Each row comes from the steps of one walk. Every step used is in the known rows, and no mark comes twice. Write the walk behind each row, first mark first.
Each row is shifted at random along 4 fixed directions that mean nothing.
Known rows
tefem, nebeg, tisi, rizameg, baga, nubenif, bezuf: [  -5,  -15,   26,  -40, -187,   14, -155,  -79,  109, -235,  244, -170,
  -67,   -1, -360,  -15, -165,   94,   -6,   69, -116, -122,   73,  -77,
   90,  246, -194,   99,   -9,  -22, -216,   21, -216,  106, -242,  341,
 -190,   78,   -2,  -22,  -68,  134, -105,  126,  -90]
bezuf, sekor, pize, nubenif: [-203,   78,    5, -103,  -24, -120,  158, -174,  -60,  -40, -418,  203,
   13, -325, -168, -187, -139,   81,  -83, -263, -300,  -84,  -37,  -12,
 -200,   48,  237,  -42,   24,  -96,  184,    9,  406,   77,  -31, -332,
   68,  225,  182,  -31,  197,  135,  -13, -187,  -41]
nubenif, bezuf, pize, sekor, gatilal: [-111,  -89,   74,  127, -135,  105,  -93,  130,  180, -140, -134, -206,
   27,  102,  -15,  -55,   62,   33,  -29,   -4, -332,   85,   74,    1,
  277,  -33,   -8,  110,  -45, -161,   34,  129,  -70,   94,   44,  -19,
  -43,  140,  -23,  -95,  108,  102, -138,  -84,   40]
bezuf, sekor, baga, nebeg, gatilal, pize, nubenif: [-295,  306,  375, -164, -172,   35, -142, -200,   13,  -83, -378,  120,
   83, -212, -286, -182, -137,  198, -179, -174,  -99, -143,    1,   48,
  -46,   35,   98,   49,  234, -102,   11,  205,   92,  184,   40, -152,
 -185,  237,    6, -185,   33,  -31,  -42, -171,  -51]
tisi, nubenif, baga, nebeg, gatilal, tefem, sekor, pize: [ -36,  276,  197,  106,   87,  136, -109,  114,  171, -163,  220,  105,
  -38,  215, -181, -262, -451,  156,   49,  -98, -521, -245,  260,  260,
 -138, -214,   62, -110, -209, -201,  100,  -16,  112,   65,  -81, -111,
 -169, -221, -130, -476,   44,  118,  106, -365, -409]
nebeg, tisi, nubenif, bezuf: [ 319,  258,  -49, -205,  104,  125,  -72,  261,  219,  260, -170,  -14,
 -262,  125,  -71,  120,   38,  -97,   72, -148, -143,  -47, -125,    0,
 -304,  -62,  185,  -73,  -73,  -67,  113,  126, -104,   48, -145,  -49,
   -5, -153,   -9, -136,  -17,  210, -240,  -25,   28]
bezuf, sekor, gatilal, nebeg, tisi, rizameg, baga, nubenif: [-299,  161,  266, -186, -263,  188,   48, -121,  -28,    1, -114,  234,
  -14, -231, -476, -308,  -67,  -78, -125, -120, -152, -317,  -32,  128,
 -125,  179,  209,   42, -171, -122,   86,  -81,  148,  -26, -132,  -52,
 -176,  481,    2,  -18, -192,  -15,   69,  -72, -104]
baga, nubenif, bezuf, pize: [  47,  -87,  264,  211, -238,  150, -228,   24,  129,  -87,  -77, -210,
 -101,  120, -105,   41,   73,  300,   35,   75, -248, -117,   68, -134,
   66,  195, -136,  136,  310, -186, -131,   18, -316,  134,  136,   16,
  -77,  124,   80,  -23,  -21,  -26, -158,   98,   71]
sekor, gatilal, nebeg, tisi: [ -58,  189,   13,  -74,   71,   18,   19,   46,   92,  157,  100,  -75,
   22,  -50,  -28,  -88, -124, -329,  -69,   26, -111,  -77,  -33,  308,
  132, -329,   36,  -43, -285,  -74,  123,  101,  217, -176, -158, -185,
 -151,  104, -370, -136,  -58,   48,  -58, -170, -124]
sekor, gatilal, tefem, nebeg, tisi: [ 186,  250, -346,  -60,  221,   -2,   61, -108,  134,  -14,  263, -299,
   74,   64,   15,  -65, -372, -460, -124,  137, -545,   -6,  192,  388,
   89, -360,  -16, -170, -466, -156,  122,  -60,  303, -188, -123,   57,
  -28, -248, -399, -280,  159,  517,  -20, -233, -357]
rizameg, tefem, nebeg, gatilal: [  76,  -12,  -20,  -63,  -83,  -78,  -54, -280,   30,  -55,  183, -202,
  155,    6,  -12,  -65,   28, -165, -199,   92,  -45,   67,  121,  164,
   26,  188, -134, -113,  -11,  -67,  110,  -21,  -37,   84, -152,  178,
 -102,  -68, -149,  -74,   44,  326,  -43,   -1, -158]
gatilal, sekor, pize, nubenif, bezuf: [ 245,  167,  -22,    4,  232,  139,  144,   57,  144,  118, -133, -118,
  -24, -223,   57,   14, -146,   -6,   80, -256, -210,  -60, -122,   17,
  -20, -395,  210,   45,  -24, -214,  142,   94,  355,  143, -217, -258,
  157,   50,  -11, -174,  179,   84, -353, -109,   13]
rizameg, nebeg, gatilal, pize, nubenif, bezuf, sekor, baga, tisi: [  23,  238,  183,  -23,   10,  -74,   57, -260,  246,   44, -388,   47,
  -31,  -81, -144,  -87, -294, -158,  107, -276, -362,   45,  198,  334,
 -251, -312,  168,  -32,   48, -312,   89,  265,  133,  153, -258, -294,
  183,  -26,   -2, -395,   47,  323, -365, -255, -219]
nebeg, tisi, rizameg, nubenif, bezuf, pize: [-216, -186,  449,  114, -228,   93, -102,   30,  180, -160,  108,  126,
   59,  146, -219, -307,  -89,  -10,   34, -106, -176, -250,  -38,  116,
   53,   32,  -96,   -8,  -61,  -59, -185,   96, -150, -310, -226, -120,
 -196,  239,   73,  -85, -165, -195,   76,  -43,   65]
rizameg, baga, nebeg, tisi, nubenif: [  27,   77,  176, -165, -123,  -77,  117, -197,  112,  -88, -160,  389,
 -356,   74, -455, -240, -239,  -53,   14, -285, -168,  -97,  142,  276,
 -473,  -25,  283,  -64, -334, -113,  -89, -123,   60,   97, -323, -114,
   39,   94,   39, -223,  -28,   79,   24, -226, -211]
bezuf, pize, nubenif, baga, tisi: [-231, -219,  373,  107, -212, -355,  241, -294,   38,  -60, -302,  333,
  -57,  -17, -294, -219, -180,  517,  228, -484, -248,  -87,  319,  213,
 -190, -200,  242, -259,   12,    9, -220, -110,  169,  138, -269, -614,
  183,  366,  284, -216,   42, -148,  109, -403,   49]
rizameg, tefem, nebeg, gatilal, sekor, pize: [ 282,  227,  -10, -230,   26,  249,   60, -169,   88,  324,    6, -106,
  190, -427,   27,   50,  386, -176, -239, -171,  151,  -64, -250,  138,
 -177,  221,  243,  -22,  303, -117,  517,   63,  124,  229, -173,  122,
  -66,  172, -104,   -1,  167,  181, -362,   43,  115]
rizameg, tefem, sekor, gatilal, nebeg: [-234, -264,  435,   88,  -63,   34,  348, -261,  -97, -124,  242,   49,
  230, -242, -149, -390,  -52,  -92,  -56,  -31,    8, -112,  122,  362,
  142,  -91,  -31, -233, -164,  -62,  251, -100,  384,  -86, -196, -156,
  -42,  547, -155,  -76,  -99, -154,  198, -186,  -82]
sekor, baga, nubenif, tisi, nebeg: [-122,  253,  190,  -55,  -44,  186, -435,  421,  -69, -170,   82, -121,
 -115,   46, -285,  127,  -13,  262,   23,  320, -141,  -17, -192, -194,
  234,  168,  -96,  320,  424,  -64, -212,  150, -279,  145,   18,  415,
 -292,  -10,  193,   64, -140,   85, -347,  179,   47]
bezuf, nubenif, baga, nebeg, gatilal, pize: [-439,  113,  342,    5, -314, -168, -145, -265,  166,  -93, -105,  201,
  -99,  173, -301, -281, -336,  547,  -61, -400, -161, -253,  329,  146,
 -182,  -37,   24, -315,  -71,   69, -278,   17,   -5,  288, -133, -445,
 -267,  354,  -54, -183,  -16, -130,  400, -343, -278]
baga, tisi, nebeg, gatilal, sekor: [-130,  215,  428,  -94,  -57,  248, -110,  191,   23, -149,  241,  -66,
   82,  157,  -47, -128, -118,   56,   -6,  146,   -6,  -97,   -9,   42,
  249,  -18,  -87,  154,  164,  -46, -199,   18,  -30,  -47, -221,    8,
 -277,  -45, -161, -184, -180,   40, -107,   19, -237]
tisi, baga, nubenif, bezuf: [ 170,  175, -113,  -86,  -50,  165, -152,  291,    1,  -50, -186,  -68,
 -249,  245, -221,   93,  -99,  242,   88,   67, -326,  -16,  109, -176,
 -100,   56,   65,  219,  -12,  -93, -188,  -63, -273,  261,   11,  261,
   46, -203,  167,  -64, -165,  246, -127,   93,  -37]
tisi, rizameg, baga, nubenif, bezuf: [ 273,   80,  -59, -164, -178,  243,  179,  -21,  240,  119, -289,  330,
 -259,  -85, -354,   34,   62,   67,  217, -381,  -96, -180,  -28,   39,
 -453,   37,  486,   54,    4, -107,   -6,  -28, -249,  252, -149,  161,
  241,  162,  405,  -51, -153,  131, -313,  103,  216]
tisi, baga, nebeg, gatilal: [ 272,  404,  -19, -203,  -25,  220, -126,  253,  103,  165, -231,  211,
 -153,  236, -101,   55,   67,  -63,  -44,  -88,  -84,  -49,    9,  111,
 -205,   53,  267,  244,   38, -124,  103,  151, -280,  159,   -3,  188,
  -95, -282,  -55, -227,  -81,  238, -204,  -76,  -18]
rizameg, nebeg, gatilal, pize: [-131,   99,  167,  -44, -118,  105,   11, -268,  168,  138,   13,   25,
  202,  -99,   23, -145,  -56, -181,    5, -302,   98,  -55,  -37,  305,
 -114, -136,  -17,  -10,   39, -135,  104,  228,  -32,  -24, -136, -153,
  -66,   73, -241, -171,  -39, -116,  -25, -198, -175]
rizameg, tefem, sekor, baga, nebeg, tisi, nubenif, bezuf: [-321, -223,  872,  -19, -203,   93,  -62,   -3,  -68, -322,   86,  155,
  -19, -133, -498, -448,  -27,  403,  -91,   23,  130, -121,   31,  119,
   54,  183, -204, -143,  282,  -12,  -94,   68,   35,   88, -124,   93,
 -384,  689,   75,  -60, -149, -377,  104,  -10,  145]
nubenif, baga, tisi, rizameg: [  24,  -87,  275,  428,   58,  -69,   19,  197,   87, -210,  227,  234,
  -28,  379,  -75,   13, -249,  142,  296,   56, -161, -122,  290,  201,
  118, -316,  -22,   53, -187, -127, -258,    9, -131, -203, -151, -241,
  -44, -146,  173, -354,  -96, -100,  -50, -145, -102]
tisi, nubenif, baga, nebeg, gatilal, pize, sekor: [ 126,  520, -158, -235, -131,  265, -326,  201,  298,  150, -203,   -9,
 -157,  130, -202,  137,  111,  229,  -79, -276, -165,  -83,   30,  -24,
 -176,   70,  282,  181,   -2, -145,   84,   85, -338,  567, -115,   58,
  -71, -307,   41, -296,   62,  117, -163, -185, -163]
baga, nebeg, gatilal, pize, sekor: [  67,  346,  -96, -308, -176,  188, -100, -142,  364,   47, -319,   34,
  -27,  -38,  -97,   68,  108,   33, -183, -330,   25,    4,   -4,  134,
 -131,  -78,  257,   86,  128, -118,   -8,  161, -171,  396, -137,  -45,
  -71,  -49, -123, -220,  168,   77, -176, -115,  -65]
baga, tisi, nubenif, bezuf, pize, sekor, gatilal, tefem: [-114,  -70,  494,  279,  -53,  125,   45,  171,  127, -374,   94,  -93,
   49,  431, -133, -275, -234,  148,  164,  -21, -550,  -92,  361,  355,
  251, -344,   73,   14, -196, -231, -177, -108,   41, -177,  -40, -172,
  -81,   52,  -44, -407,   29,   -4,  -65, -337, -247]
gatilal, pize, nubenif, bezuf, sekor: [ 152,  -36,  385,  343,   34,  161,  218, -174,   95,   61, -134,  -85,
  243,  -25,  156,   42,  -90,   20,  275, -339,   51, -194,  -90,  145,
  111, -382,   36,   27,  -42, -309,  102,  283,   90, -165,  -92, -566,
  137,  178,  -67, -338,  134, -266, -179, -288,   -6]
tefem, sekor, gatilal, nebeg, tisi, baga: [  37,  353, -128, -440,   84,  217,  176,  213,   10,  307,  -84,   23,
    1, -393, -218,    3,  141, -175,  -81, -113,  -84, -143, -144,   55,
 -115,  109,  333,    5,  -14,  104,  513,   23,  222,  197, -190,  155,
   13,  179, -148,   39, -146,  188,  -65,  -85,   53]
bezuf, sekor, baga, nubenif, tisi: [   1,  159,  182,  143,  112,  -21, -178,  131,  -79, -138, -168,   -2,
 -130,   64, -209,  142,  -77,   57,  -32,  242, -325,    1,   13, -113,
  -95,  119,   41,   78,  165, -212,   67,   55,   47,    5,   44,   40,
  -49,  -30,  203,  -66,   65,  253, -240,   29,  -87]
nebeg, tisi, rizameg, baga, nubenif: [-128, -128,  525,  135, -223,  162, -132,   93,   61, -255,  195,  102,
  131,   69, -345, -145,  -13,   62,   66,   28,  262, -317, -173,  102,
  117,   32, -137,  268,  115, -140, -354,   76, -357, -376, -100,   65,
 -352,  265,   56,  -87, -295, -432,  -69,   39,  160]
rizameg, baga, nebeg, tisi, nubenif, bezuf: [ 144,   87,  201,  -91, -142,   67,  -41,  -52,  212,  -59, -115,  232,
 -412,  141, -384, -150, -189,   16,   83, -196, -120,  -64,  103,  168,
 -338,   13,  165,   25, -214, -189, -114,  -22, -129,  219, -283,    4,
  -15,  119,   35, -187,  -16,   85, -145,  -87, -129]
tisi, nebeg, gatilal, pize: [-349,  286,  116, -249, -167,  254, -139,   22,   34,  -95,  161,  -76,
  232,   62,   18, -164, -245,  -48,   -7,  -84, -124, -166, -133,   11,
  171,  -69,  -82,   64,  -95,   66, -170,  156,  -67,  -83,  -84,  -34,
 -257, -152, -230, -146, -194,   60,  151,  -96, -343]
tefem, nebeg, tisi, baga, nubenif, bezuf: [-167,  -18,  407,  -71, -274,  177, -309,  179, -122,  -53,  193, -232,
   89,  -63, -327,    0,  200,  571,  -54,   97,  408, -102, -176, -226,
  327,  443, -361,  216,  504,  101, -184,  169, -357,  172,  -64,  359,
 -494,  454, -102,  143, -105, -393,  -41,  146,  238]
bezuf, pize, sekor, gatilal, nebeg, tisi, rizameg, tefem: [ -37,   53,  230,  -45, -242,  368, -201,  179,   64,   31,  -13,  -85,
  331, -134, -106, -148,  471, -296, -175,  -55, -119, -235, -207,  192,
  323,  179,  140,  324,   41, -244,  142,  135, -160, -167,  -44,  103,
 -240,  217,  -75,  -79,  -56, -121, -206,  -76,  170]

Which walk is each row?
[-119,  370, -398, -393,  -58,  -48, -211,  -23,  159, -172,  117,  -10,
 -177, -108, -328,  -64, -286,  178, -210,   22, -618,  -21,  356,  -85,
 -151,  186,  152,  -77, -131,   92, -128, -360,  103,  617, -336,  274,
  -87, -220,  232,    7,   16,  680,  -32,  112, -397]
nubenif, baga, tisi, rizameg, tefem, nebeg, gatilal, sekor, pize
[ -77,  257,  150, -257, -171,  112,   59, -259,  111,  100, -552,  168,
 -128, -367, -294,  -76,  -91,  358,   30, -484, -133,  -97,   -3,  -12,
 -206,  -85,  308,  -69,  178,  -64,   14,  159,  152,  513,  -88, -228,
  118,  419,  192,  -96,  154,  -31, -152, -129,   83]
gatilal, pize, nubenif, bezuf, sekor, baga, nebeg
[-126,  380, -271, -384,  -82,   43, -293,  -71,  191,  182, -127,  -96,
  -87, -348, -241, -187, -170,  126, -183, -244, -224,   54,   13,  -36,
 -150,   63,   41,   79,  123, -148,   39,   15,  108,  635, -304,  105,
  -41,   27,    6,   -3,   25,  278, -156,  -67, -168]
rizameg, nebeg, gatilal, sekor, pize, nubenif, baga
[-162,   64,  244,  -24,  -77,  -16,  137, -301,  119, -371,  -18,  272,
 -332,  314, -470, -577, -789, -144,   14, -149, -736, -105,  470,  439,
 -321, -330,  112, -288, -839, -303, -232, -253,  378,  -41, -291, -233,
  -14,  148, -137, -416,   34,  355,  279, -376, -630]
rizameg, baga, nebeg, tisi, nubenif, bezuf, sekor, gatilal, tefem
[  86,  576, -292, -602,  -57,  275, -142,  160,  259,  -52, -147, -134,
  -37, -294, -211,  -46, -140,   39,  -52,  -48, -500, -122,  -14,    1,
  -55,  142,  304,  154,  407,  -49,   30, -104,  -19,  466, -200,  310,
   -8, -219,  115,  -59,   -9,  651, -378,   41, -146]
baga, tisi, nebeg, gatilal, tefem, sekor, pize, nubenif
[-346,  183,  263, -442, -402,   80,   87, -240,  129, -144, -176,  184,
   20, -233, -432, -225, -175,  305,  144, -415,  104, -151,  -25,  131,
 -104,   16,  295,  102,  168,   77, -320, -110, -137,  346, -387,  -59,
  -10,  329,  185,  -24, -232,  -25, -107, -122,  -85]
rizameg, baga, tisi, nebeg, gatilal, pize, nubenif
[ -57,  226,    9,  -47,  -20,  159, -395,   59,  205,  -73,  141, -409,
   52,  -91,  -12, -189, -258,  -73, -133,   71, -227,   47,   -2,  -23,
  271,  -33, -315,  285,  150, -312,  -45,  178,  -14,  291, -172,  195,
 -206,  -81, -224,  -78,   14,  218, -297,   24, -247]
rizameg, nebeg, gatilal, sekor, pize, nubenif, bezuf
[ -51,  645,  -60, -410,  -53,  180, -254,  122,   44,   10, -412,  -96,
    3, -227, -207,   99,  -54,  -75, -115,   57, -450, -108,  -79, -128,
  -63,  211,  272,  274,  286, -103,  100,   99,  -37,  291,  -28,  121,
    4, -278,  165, -132,  -74,  555, -371,   17, -170]
bezuf, sekor, baga, tisi, nebeg, gatilal, pize, nubenif
[-135,  189,  190, -229,  -10,   27, -136,  130,  -21,   94, -230,   15,
  -21,  -58, -248, -151,   10,    5,   66, -300, -361,  -95,  -25,   58,
 -108, -143,  261,  -95, -183,    5,    3,  168,  223,   37, -268, -121,
   31,   47, -103, -227,  -34,  -33,  -82, -222,  -68]
gatilal, nebeg, tisi, nubenif, bezuf, pize, sekor, baga
[-256,  119,   41, -288, -244,  178,    8,   91,  226,  207, -170,  252,
   41, -260, -456, -239,  239,  143,  -85, -412,  187,  -85, -163,  242,
   29, -118,  350,    4,  -78,  -25,   65,  113,   22,  269, -482,  -82,
  -71,  547,   96,  -93,  -85, -322,  -69, -189,  291]
pize, sekor, gatilal, nebeg, tisi, rizameg, nubenif, baga
[ 179,  356,   70,  -66,  -12,  387, -274,  291,  185,   19,  266, -128,
   53,   73,  -70,   54,  -51,  146,  155,  155, -145, -141,   52,   33,
  121,   80,  -12,  114,  260, -177,  -21,   -4, -276,  249, -186,  194,
 -103, -198,    0, -242, -109,  218, -216,   12, -120]
nubenif, baga, tisi, nebeg, gatilal, tefem, sekor
[ 186,   91,  147,  -66,  -52,  125,  250, -163,  400, -169,  -90,  117,
 -104,  -26, -264, -201, -329, -204,  -30, -263, -422, -201,  179,  418,
  -37, -388,  139,  -77, -285, -284,   -8,  118,  110,   61, -317, -248,
  -48,  168,  -37, -395,   52,  255, -134, -238, -139]
baga, nebeg, tisi, rizameg, tefem, sekor, gatilal, pize, nubenif, bezuf
[-394, -183,  235,   -9, -285,  -36,   18, -105,  158, -242,  130,  -67,
  157,  -56, -363, -320,  -19,   64, -180, -130, -227,  -65,   59,  151,
  291,  163,  -89,  -34,  -91,   39,   33,  139,   60,  -37, -335,   62,
 -237,  413,  -58,  -89,   52,  -43,   80, -166,   17]
tefem, nebeg, tisi, rizameg, nubenif, bezuf, pize, sekor, gatilal
[ -21,   71,  195, -246, -216,  -60,  291, -356,  186,  -92,  -88,  173,
  175, -130, -244, -117,  -51,  131,   45, -444,  -49, -181,  187,  346,
 -108, -115,  311, -136,  111,   62, -105,  -58,  -11,  143, -340, -136,
    2,  181,  174, -189,  -35,  123, -142, -173,  -39]
baga, tisi, rizameg, tefem, nebeg, gatilal, pize, nubenif
[-687,  298,  -15, -629, -283,   35, -172,  -31,   49, -153, -178,  -46,
 -220, -131, -461, -348, -377,  345, -274, -159, -445,  -95,   92, -243,
 -140,  225,  -16, -272, -264,  288, -181, -234,  202,  405,  -61,   -4,
 -337,  352,   13,  234, -104,  235,  455,  -22, -382]
nebeg, tisi, nubenif, bezuf, sekor, gatilal, pize
[-118,  102,   37,  -80, -108,   19, -172,  143,   86,  -73,   78, -362,
   44,   14, -188,  -26,   98,   16, -196,   31, -332,    4,   15,  -33,
  260,  280,  -88,   79,  -32,   -8,  223,  147,  -12,  108, -103,  174,
 -251,   38, -206, -104,  140,  201,  -93, -161, -115]
tefem, nebeg, tisi, nubenif, bezuf, pize, sekor, gatilal
[ -95,   71,  499,   65,  -83,  224,   31,  230,   32,  150,   29,   38,
   25,   84, -216, -154,  -35,  123,  119,  -92,  147, -188, -113,  300,
  184, -363,   11,   75,  -37, -131,  -43,  230,  -22, -185, -135, -209,
 -301,  471, -280, -204, -227, -379, -120, -178,  134]
sekor, gatilal, nebeg, tisi, baga, nubenif, bezuf
[  87,  390,  171, -186, -203,  285, -238,   91,  383,   28,   -9,   65,
   17,   93,  -90,  100,    3,  192,   32, -322,  137, -205, -112,   94,
  130,  -66,  138,  214,  322, -111, -127,  266, -423,  296, -131,   63,
 -339,   56,   11, -101,   46,  -20, -333,  -68,    5]
baga, nebeg, gatilal, pize, nubenif, tisi, rizameg
[-645, -181,  749,  -53, -393,  175,   94,   41, -102,  -15,  -55,  172,
  149,  -69, -317, -506,  127,  572,   87, -490,   86, -176,  -16,  101,
  211,   29,  129, -150,   23,  150,   29,  108,  158,  106,  -65, -220,
 -265,  845,  -60,  -24,  -97, -639,  246, -311,  103]
tisi, nubenif, bezuf, pize, sekor, gatilal, nebeg
